In the rows, zero is written as 128.
Each row of numbers belongs to one of the objects below and depends on some of the facts about them. Some rows are named. Which object is each other row?

Named rows:
[128 129 126 140 127 125 127 121 128 128 128 131 134 131 129 129 126 138
 126 130 136 123 125 125 130 137 123 132 127 129 129 126 127 128 127 122
 131 129 127 133 132 122 128 130 130 121 127 128 130 126 105 126 127] : skilik
[128 128 128 126 128 127 128 126 127 129 130 126 126 131 130 128 128 126
 120 128 131 125 127 132 131 130 127 126 130 128 130 127 128 128 125 131
 126 130 128 131 133 124 121 130 127 124 129 128 126 128 124 127 126] : klubrar
[130 132 124 114 132 131 133 123 127 133 124 131 126 135 136 131 119 131
 124 152 125 124 126 135 124 134 126 123 140 128 124 131 128 130 144 130
 130 123 137 134 136 130 138 137 130 146 126 138 132 125 118 125 127] : nelik
[128 128 128 123 128 127 129 122 128 127 130 126 126 131 131 128 129 126
 123 129 130 126 127 134 130 131 128 126 132 129 131 128 129 129 127 131
 127 131 128 130 134 125 122 128 128 126 130 128 127 127 129 127 127] : leta
[126 122 143 132 114 132 150 161 115 135 137 143 141 132 126  97 111 120
  97 126 122 118 112 141 114  87 129 102  97 123 136  93 144 126 121 142
 148 115 166 108 126 142 103 139 100 159 145 117 108 138  34 124 152] : truzas
[128 129 125 135 127 124 126 120 127 127 129 132 133 131 133 129 125 138
 125 132 134 122 126 127 128 142 123 130 130 128 130 127 128 127 126 124
 135 131 129 134 137 122 129 134 132 123 127 129 130 125 106 124 123] : tretrin
[126 128 127 120 128 126 125 124 126 126 133 127 125 132 134 129 129 124
 118 128 128 124 126 138 131 134 128 122 135 127 130 128 130 127 121 133
 129 133 130 132 139 121 121 134 130 124 129 127 126 128 125 126 123] : zoplu
[127 129 127 119 129 127 126 124 126 127 131 128 126 132 135 129 127 125
 120 131 127 125 127 136 128 136 127 123 136 127 129 128 130 128 126 133
 129 131 131 132 138 124 124 134 130 128 129 128 127 127 123 125 124] : pedrudro
[128 128 129 152 125 125 129 124 127 132 132 130 136 128 125 131 131 130
 133 138 138 125 123 128 138 110 121 128 128 128 122 128 121 129 119 110
 130 123 122 132 136 121 127 126 129 122 123 126 126 127  98 130 127] : fligriza
[128 127 131 142 126 129 132 129 126 134 133 127 128 127 126 129 133 116
 130 144 132 128 125 135 139  96 124 122 133 127 120 129 120 131 123 116
 126 121 122 128 135 125 124 124 126 130 125 127 121 128 122 133 126] : brotribrak
[128 127 128 112 130 131 132 124 127 128 130 122 118 132 131 126 131 119
 120 130 125 128 128 138 130 127 132 122 135 129 132 128 130 130 131 141
 121 131 129 128 131 129 118 125 125 128 133 129 124 129 148 128 129] : stoster
[128 128 127 126 129 128 129 122 128 127 129 127 128 131 129 128 129 130
 124 130 130 125 127 130 129 133 127 128 131 129 130 128 128 129 131 130
 128 129 129 130 130 125 125 127 128 125 130 129 128 128 126 126 128] : goka
[126 128 118 118 133 141 108 156 119 129 142 140 144 144 105 123 134 145
  65 128 129 137 128 125 138 140 115 131 117 124 126 138 115 120 130 125
 124 138 131 143 117  92 144 145 117 113 120 130 134 146 129 128 120] : dako
[127 129 129 132 127 124 122 130 129 126 123 129 131 121 127 125 125 138
 143 117 128 131 132 122 123 127 134 136 122 128 129 127 131 126 120 122
 132 130 127 128 129 133 139 126 132 128 122 128 130 125 126 127 127] : brebur
[127 130 129 135 126 124 121 130 129 126 124 130 134 121 127 125 125 140
 142 115 129 130 132 120 123 129 132 137 121 127 129 128 130 125 118 120
 134 129 127 129 130 131 140 128 133 127 122 128 131 125 118 127 127] : lupluk
[127 127 131 113 129 130 127 135 128 127 124 122 119 120 126 122 130 122
 135 117 120 136 134 130 124 115 140 130 126 128 131 129 132 128 123 136
 124 130 127 123 125 139 130 122 126 134 127 128 125 127 161 130 129] : skilol
[127 127 131 114 129 131 129 136 128 128 123 122 119 121 126 122 129 122
 136 118 121 135 134 129 123 114 140 130 126 128 131 129 132 128 125 135
 124 130 127 123 124 139 131 122 126 135 127 129 124 127 162 130 130] : flesku

How the objects are related:
brabris ψ broneta; zodrizo ψ luskun; klibus ψ statrel; toker ψ skilol; silik ψ trafa; silik ψ kigre; groklur ψ vutor
mufuplor ψ vutor; zugrin ψ kligrar; zugrin ψ brofle; zugrin ψ skepe; rifli ψ brabris; braplek ψ flebo; braplek ψ vugras
braplek ψ roplos; bruplar ψ braplek; bruplar ψ stoster; tromon ψ kligrar; stebun ψ flotrem; stebun ψ veplege; truplin ψ drizo
truven ψ truza; truven ψ brurom; kolebe ψ trutru; kligrar ψ flesku; kligrar ψ kure; floskitu ψ skabir; nudo ψ druvimu
trafa ψ vagrok; vebrak ψ riklor; skilik ψ kleguk; rotron ψ kleguk; rotron ψ kure; besker ψ brofle; kigre ψ truven
kigre ψ fotafla; laski ψ rubim; laski ψ zugrin; laski ψ gedrem; fovos ψ noke; fovos ψ flesku; vutor ψ skabir
vutor ψ kigre; drigadri ψ gufen; drigadri ψ flebo; graklek ψ klasim; graklek ψ kigre; graklek ψ leta; skigom ψ brofle
tikek ψ flelon; dako ψ tretrek; dako ψ stoplegir; goka ψ lepe; flotrem ψ bafluste; flotrem ψ muflizuk; kloflim ψ nife
kloflim ψ fevu; kloflim ψ ginil; fevu ψ grali; begroval ψ kluplir; ginil ψ vuskem; ginil ψ vebrak; ginil ψ rotron
greloste ψ vebrak; pobrok ψ grafa; lupluk ψ stefle; lupluk ψ besker; lupluk ψ figuzol; brebur ψ truplin; brebur ψ nazok
brebur ψ leta; kiflustim ψ dalor; kiflustim ψ doman; natrava ψ taskek; natrava ψ fotafla; flanak ψ fotafla; doman ψ bafluste
tode ψ brimar; fivol ψ bafluste; fivol ψ vigaklam; stipi ψ zolak; leta ψ groklur; treske ψ zugrin; fifak ψ kigre
fifak ψ lustun; fifak ψ pokir; fifak ψ fotafla; vigaklam ψ zugrin; vuskem ψ goka; fligriza ψ goka; fligriza ψ broneta
badun ψ flanak; badun ψ broneta; brurom ψ vakeki; brurom ψ skepe; dotrabon ψ grirek; seflon ψ skilol; stetrum ψ flanak
stetrum ψ silik; stoplegir ψ fleban; bafluste ψ besker; storo ψ flirezil; storo ψ mestun; zolar ψ skigom; pleflon ψ truzas
luskun ψ grirek; kavum ψ noke; kavum ψ grafa; kavum ψ pozar; druflol ψ tromon; bramas ψ timil; bramas ψ vugras
bramas ψ zaraplam; bramas ψ roplos; roplos ψ storo; vakeki ψ skepe; toflumom ψ kolebe; bukin ψ vebrak; bukin ψ zodrizo
pozar ψ stazus; skabir ψ storo; grali ψ flanak; grali ψ statrel; grali ψ stetrum; zaraplam ψ timil; lustun ψ floskitu
brimar ψ zolar; rubim ψ kigre; dunek ψ muflizuk; dunek ψ pobrok; klasim ψ noke; klasim ψ storo; tretrin ψ brofle
skugeba ψ stipi; skugeba ψ floskitu; pade ψ vugras; pade ψ toker; riklor ψ roplos; muflizuk ψ druflom; flebo ψ flesku
figuzol ψ petrun; timil ψ kure; deflupo ψ gufen; deflupo ψ grirek; deflupo ψ fifak; flirezil ψ druflom; brofle ψ fotafla
stefle ψ vagrok; stefle ψ zolar; stefle ψ pokir; skerer ψ bruplar; skerer ψ pozar; ladrus ψ vuskem; ladrus ψ vebrak
truza ψ kleguk; ranebin ψ zoskur; flife ψ bruplar; flife ψ brofle; druvimu ψ riklor; petrun ψ pobrok; drinir ψ veplege
lepe ψ bafluste; lepe ψ flotrem; lepe ψ zaraplam; pokir ψ gedrem; fetriplo ψ flebo; fetriplo ψ zolak; trunul ψ drigadri
trunul ψ vuta; stazus ψ pokir; mestun ψ skigom; mestun ψ brofle; kleguk ψ skepe; taskek ψ zugrin; taskek ψ pobrok
grafa ψ groklur; brabris ω skedredrek; brabris ω trunul; klibus ω brofle; klibus ω graklek; klibus ω seflon; vugras ω natrava
vugras ω brimar; vugras ω roplos; silik ω skedredrek; groklur ω zosar; vagrok ω kligrar; vagrok ω kolam; vidok ω seflon
vidok ω zolar; mufuplor ω nuve; zugrin ω gedrem; zugrin ω flife; rifli ω brabris; braplek ω grali; braplek ω fligriza
bruplar ω druvimu; bruplar ω kolam; zoskur ω drigadri; zoskur ω tikek; zoskur ω druflom; tretrek ω mogro; tozun ω drigadri
tozun ω bribir; kolebe ω natrava; kligrar ω skedredrek; pedrudro ω riklor; pedrudro ω traplus; nazok ω tozun; floskitu ω vakeki
nudo ω nazok; nudo ω fevu; nudo ω druvimu; vebrak ω brimar; skilik ω bafluste; skilik ω veplege; skilik ω grali
skilik ω seflon; rotron ω kebos; rotron ω zaraplam; besker ω fovos; kostisi ω fivol; kigre ω stazus; kigre ω stoster
flelon ω bepes; flelon ω skedredrek; flelon ω ranebin; flelon ω gedrem; laski ω ditus; drigadri ω skedredrek; skigom ω nelik
tikek ω lustun; dako ω taplamor; goka ω sudrin; flotrem ω druvimu; skepe ω zabran; kloflim ω druvimu; fevu ω brabris
fevu ω ditus; fevu ω natrava; begroval ω nife; greloste ω natrava; greloste ω bribir; greloste ω grali; pobrok ω skedredrek
pobrok ω ditus; flanak ω stoster; doman ω nuve; bribul ω natrava; leta ω ginil; leta ω kligrar; leta ω zaraplam
brotribrak ω skedredrek; fifak ω skedredrek; mogro ω brotribrak; mogro ω riklor; mogro ω druflom; vigaklam ω vakeki; fligriza ω skedredrek
fligriza ω seflon; klubrar ω drigadri; ditus ω druvimu; flinik ω druvimu; nife ω graklek; dotrabon ω graklek; drizo ω nuve
seflon ω skedredrek; grepla ω natrava; grepla ω kagrin; bafluste ω fivol; storo ω skedredrek; storo ω natrava; kagrin ω natrava
kagrin ω graklek; kavum ω kolebe; broneta ω grudam; druflol ω fiskefi; druflol ω vakeki; bramas ω ranebin; roplos ω skedredrek
roplos ω gedrem; roplos ω grali; vakeki ω skedredrek; bukin ω drigadri; grutatrul ω bepes; pozar ω bribul; pozar ω nife
skabir ω ditus; skabir ω groklur; skabir ω seflon; grudam ω nife; grudam ω natrava; nelik ω druvimu; nelik ω kolam
grali ω riklor; grali ω ranebin; zaraplam ω bepes; zaraplam ω kagrin; gedrem ω fivol; lustun ω ditus; lustun ω nuve
klasim ω druflom; klasim ω kagrin; klasim ω seflon; tretrin ω ranebin; tretrin ω greloste; noke ω kebos; noke ω mufuplor
noke ω dako; zolak ω zodrizo; sudrin ω greloste; pade ω fivol; riklor ω skedredrek; riklor ω druvimu; flebo ω natrava
kluplir ω kostisi; kluplir ω zaraplam; mumir ω zolak; mumir ω doman; flirezil ω skedredrek; zosar ω grudam; zosar ω zodrizo
nuve ω bepes; vuta ω pedrudro; bribir ω skedredrek; bribir ω seflon; tronotron ω bepes; tronotron ω skilol; ladrus ω taplamor
bepes ω riklor; truza ω natrava; stoster ω skilol; stoster ω zoplu; ranebin ω kolam; flife ω brotribrak; druvimu ω skedredrek
petrun ω kolam; petrun ω stetrum; traplus ω bruplar; drinir ω truza; drinir ω skedredrek; drinir ω kagrin; drinir ω seflon
drinir ω treske; truzas ω kostisi; lepe ω gedrem; lepe ω brimar; fiskefi ω drigadri; fiskefi ω skedredrek; fiskefi ω zaraplam
zoplu ω riklor; zoplu ω zaraplam; zoplu ω bribir; taplamor ω zaraplam; taplamor ω fligriza; pokir ω fifak; trunul ω klasim
trunul ω kostisi; trunul ω skedredrek; trunul ω gedrem; trunul ω seflon; stazus ω truza; stazus ω brurom; stazus ω natrava
zabran ω skedredrek; zabran ω kolam; gufen ω riklor; gufen ω natrava; mestun ω nazok; mestun ω natrava; mestun ω vidok
kleguk ω muflizuk; kebos ω skedredrek; grafa ω drigadri; vasta ω ditus

Name these rows:
No name comes twice in this set of rows, the named rows included.
[129 128 129 135 129 130 133 123 129 131 133 129 131 130 124 130 132 124
 134 142 130 129 124 132 135 109 125 124 133 130 122 130 122 132 131 120
 124 120 125 126 130 128 128 121 126 129 127 129 129 128 122 132 134] => pobrok
[129 127 129 149 126 126 133 123 128 133 127 128 134 130 123 129 128 133
 128 136 139 124 124 125 136 114 123 132 125 130 127 126 123 130 126 116
 127 124 123 133 130 123 125 126 127 122 126 129 125 128 107 129 128] => trunul
[129 130 126 134 129 126 127 117 131 125 130 133 139 133 127 132 129 141
 135 133 131 126 123 124 129 141 123 130 129 131 127 129 126 129 134 123
 129 123 129 129 128 124 133 126 129 123 128 130 138 127 101 128 136] => laski
[127 126 120  97 135 149 116 162 118 131 142 133 130 144 105 119 138 128
  61 132 121 142 131 134 138 125 122 123 122 124 127 140 115 123 137 138
 115 137 131 137 111 100 136 139 111 123 126 130 128 149 173 131 122] => tretrek
[126 127 123  96 134 149 111 172 119 131 136 132 129 134 100 114 136 130
  75 117 116 150 137 128 132 114 130 130 115 123 126 140 117 122 131 136
 117 137 130 133 106 110 147 136 112 128 120 130 127 147 188 133 122] => fleban
[128 129 126 140 127 124 126 120 129 126 130 133 137 131 128 131 126 139
 129 130 134 123 125 124 130 140 122 131 127 129 128 127 126 127 127 121
 132 128 128 132 132 122 130 130 131 121 127 128 133 126 102 126 128] => rifli
[129 129 126 122 129 129 131 123 127 130 127 128 126 131 133 128 125 130
 124 137 129 124 128 133 127 131 128 126 134 129 129 129 128 129 133 131
 129 129 131 132 134 128 128 131 129 132 129 132 127 126 126 126 125] => petrun
[128 130 126 125 129 128 130 122 125 132 133 131 128 130 135 131 128 121
 134 153 127 126 124 142 133 111 126 118 143 126 119 134 123 131 130 118
 132 123 129 132 146 127 134 131 131 139 123 131 127 124 117 129 124] => riklor
[126 128 122 107 133 145 107 170 119 129 136 136 137 133 101 116 134 139
  79 117 120 147 135 123 132 123 127 134 112 123 125 140 117 120 127 128
 122 137 129 136 108 106 152 139 116 124 117 129 130 146 165 131 121] => stoplegir
[129 129 129 145 126 126 128 132 129 132 114 127 133 123 122 123 120 148
 131 115 135 129 132 112 122 127 132 146 113 131 134 123 129 126 126 122
 128 128 127 133 119 132 138 128 128 127 123 133 128 126 117 126 128] => fivol
[129 126 128 117 130 132 134 125 128 128 129 124 121 131 129 127 131 121
 122 132 126 127 128 134 129 128 130 123 132 129 131 129 128 130 135 137
 124 130 128 126 126 130 120 124 125 129 133 128 125 129 149 128 130] => broneta
[129 127 128 116 130 132 134 126 127 129 129 123 119 131 130 126 131 119
 121 134 126 128 129 136 130 122 131 123 134 129 130 129 129 131 135 137
 123 129 129 128 128 131 121 125 124 131 133 130 124 129 147 129 129] => skepe
[125 129 127 113 129 124 120 122 127 122 138 127 128 132 136 130 132 124
 123 124 125 126 126 142 131 138 128 119 139 126 129 129 131 128 116 134
 128 133 131 130 145 121 121 133 130 121 128 125 130 128 117 128 126] => bepes
[130 128 127 143 127 127 132 122 129 131 121 129 134 133 126 128 123 143
 120 128 139 122 126 119 128 137 123 138 122 132 133 124 127 129 133 125
 128 128 128 135 125 124 127 129 128 122 128 132 129 128 105 125 129] => pade

The same objects again, as new rows of numbers:
Some rows with their names:
[127 159 144 149 129 155 115 148 126 142 127 120 143 138 170 134 134 133
 114 139 113 150 108 108 115 131 123 124 106 121 114 149 125 154 131 124
 127 131 123 142 130 120 124 136 149] : doman
[134 146 132 126 133 100 134 135 127 143 139 129 141 133  70 115 124 127
 108 129 122 125 109 116 125 120 129 129 114 125 129 136 139 107 127 117
 135 113 127 109 122 135 128 118 119] : rifli
[120 117 119 127 130 120 131 135 125 148 127 109 152 123  70 143 150 126
 129 135 129 142  96 114 128 146 135 126 133 136 133 123 139 132 123 125
 136 100 137 116 127 136 125 127 132] : nudo
[134  97 106 115 125 161 119 137 117 131 116 115 129 122 131 146 124 128
 151 129 128 132 120 136 126 139 141 114 152 140 126 122 124 196 144 171
 134 135 142 110 130 128 129 139 132] : fetriplo
[132 132 127 131 116 109 123 155 120 144 154 118 143 135  86 126 131 130
  95 127 116 134  78  99 119 129 134 138 125 129 132 143 142 121 136 116
 125 127 143 103 117 123 121 124  99] : fligriza
[153  73 113 101 132 160 147 119 123 111 176 158 122 139  57 108 131 120
 122 136 127 132 113 117 123 108 106 114  96 148 143 148 122  98 139 105
 137  95 115 128  93 131 118 138 157] : truza
[117 116 124 143 127 136 112 117 119 120 119 144 128 125 197 155 108 126
 123 124 127 122 141 128 142 112 130 125 142 114 124 107 122 170 125 127
 123 125 126 138 150 124 131 125 139] : figuzol
[143 153 112 101 130 150 114 138 106 127 151 107 139 140  93 139 121 131
 103 124 120 121 128 124 122 105 124 105 121 131 139 148 109 194 135 130
 141  92  97 136 120 134 116 126 151] : laski
[148 132 113 109 129 148 142 121 135 107 127 125 116 133 106 114 150 118
 132 124 122 126 126 118 125  94 118 119  94 138 130 132 114 117 141 105
 139 122 105 155 117 123 121 139 132] : kleguk
[121 114 109 124 127 135 119 131 115 126 113 127 139 122 142 153 113 129
 142 130 132 124 115 136 138 130 145 116 161 127 126 117 130 204 133 154
 126 123 138 113 144 131 132 131 131] : skugeba
[120 124 141 152 122 121 120 150 124 144 129 136 134 128 152 125 133 130
 106 132 125 156  98 110 124 126 126 134 132 131 131 140 139 130 133 117
 117 147 147 110 121 116 127 123 143] : drinir
[136 164 148 136 136 116 137 128 139 135 113 132 127 126 127  99 135 130
 133 130 135 139 128 137 124 127 127 127 119 131 128 136 135 112 123 130
 128 137 128 124 124 129 133 110 133] : mumir
[143 135 121 115 130 151 141 116 139  93 136 126 101 135 126 123 146 119
 137 125 124 122 153 123 123 104 114 129  95 137 129 121 110  94 132 102
 135 128 101 171 125 119 119 147 126] : skepe
[110 135 136 134 125 125 128 122 136 111 107 121 111 125 178 160 151 127
 145 134 133 126 143 128 129 130 133 126 137 125 125 122 116 124 119 125
 114 128 115 166 140 134 124 149 135] : noke
[138 133 153 130 133 110 132 131 145 138 122 123 114 125 109 101 124 125
 136 120 139 137 146 144 129 113 134 128 142 125 131 137 135 118 127 117
 123 141 129 110 122 130 133 107 140] : klubrar
[119 111 131 162 131 132 119 118 132 136 110 152 123 122 197 134 113 125
 137 130 124 149 143 120 139 142 131 141 123 117 111 105 139 116 128 121
 124 150 140 135 148 108 134 131 127] : veplege
[142 120 131 145 137 137 139 110 137 129 114 144 123 116 165  96 112 128
 148 125 134 137 145 150 130 134 122 134 115 123 118 115 143  94 124 141
 130 157 130 121 138 116 141 111 119] : trutru

Which object is each row?
No name comes twice in this set of rows, the named rows included.
[149 160 121 137 142 129 135 116 126 145 139 108 155 119 118 108 149 132
 124 127 126 159 123 134 120 148 117 124 119 135 138 143 138  83 109 132
 147  92 119 140 136 135 127  95 134] => ditus
[144 127 110 106 128 154 142 144 131 118 123 119 123 133  70 117 153 118
 131 131 122 131 100 111 124  93 118 118 103 145 132 135 118 157 147 113
 142 129 120 129 112 125 121 137 129] => rotron
[120 121 138 124 127 168 139 155 141 129 115 120 125 131 117 130 165 124
 145 145 122 140  86 114 113 112 123 132 106 138 119 133 125 129 145 123
 134 150 143 129 111 118 125 152 135] => zaraplam
[133 131 112 119 130 109 124 124 112 136 158 135 147 132  76 128  93 128
 113 119 117 108 118 122 132 107 132 126 112 111 120 117 133 159 134 128
 138 104 123  99 140 132 131 123 105] => badun
[126  92 100 125 126 149 118 121 115 106 119 130 128 126 165 148 107 123
 128 124 123 120 127 123 137 106 132 116 137 120 128 114 116 194 138 125
 127 115 114 137 140 122 128 130 139] => taskek
[109 130 145 125 125 107 124 119 138 107 119 119 117 122 152 163 124 123
 138 120 141 115 149 128 145  95 145 118 153 114 133 129 116 170 118  93
 105 106 111 151 144 139 127 125 154] => grafa
[131 141 132 109 129 104 134 132 129 142 135 116 133 131  52 127 131 132
 132 125 133 106 131 146 123 139 140 119 134 126 130 144 128 125 125 138
 130 110 125 104 116 151 129 129 117] => dotrabon
[122 197 137 114 128 119 122 116 121 103  88 119  87 142 162 120 144 133
  93 122 130 117 197 121 134 147 121 138 116 133 126 129 106 108 119 121
 124 159  91 179 130 129 115 152 109] => gedrem
[118  97 130 105 126 145 147 122 133 125 153 133 120 135  86 133 138 131
 154 134 131 105 141 151 116 161 119 132 130 132 129 134 119  66 120 143
 126 114 134 135 109 141 124 158 122] => gufen
[127 145 127 122 132 106 138 149 134 149 122 125 142 130  42 129 151 124
 120 137 126 132  78 103 128 120 142 127 127 133 126 137 141 146 137 117
 136 123 140 102 118 135 124 128 122] => ladrus
[122 113 115 126 126 142 111 131 106 136 134 133 138 132 159 150  83 130
 107 121 121 117 140 124 142 112 129 125 141 114 125 116 116 194 135 141
 134 120 123 106 141 117 128 124 144] => lupluk
[102 136 126 147 130 133 118 135 122 144 130 128 150 122 150 155 139 127
 107 134 121 155 122  97 137 135 123 140 129 129 131 115 131 118 119 102
 132 106 130 141 141 118 121 124 149] => flotrem
[140 124 124 116 135 108 135 111 123 141 178 135 144 137  42 113 124 128
 111 129 118 118 118 121 121 138 122 123 104 121 129 151 132  82 117 109
 131  77 108 123 120 145 122 127 124] => fevu
[133 131 126 119 110 115 115 134 113 117 175 109 134 137 119 142 114 135
  99 114 120 101 125 134 120 124 125 130 137 119 142 148 116 116 128 123
 121 112 120 135 120 130 121 130 106] => silik

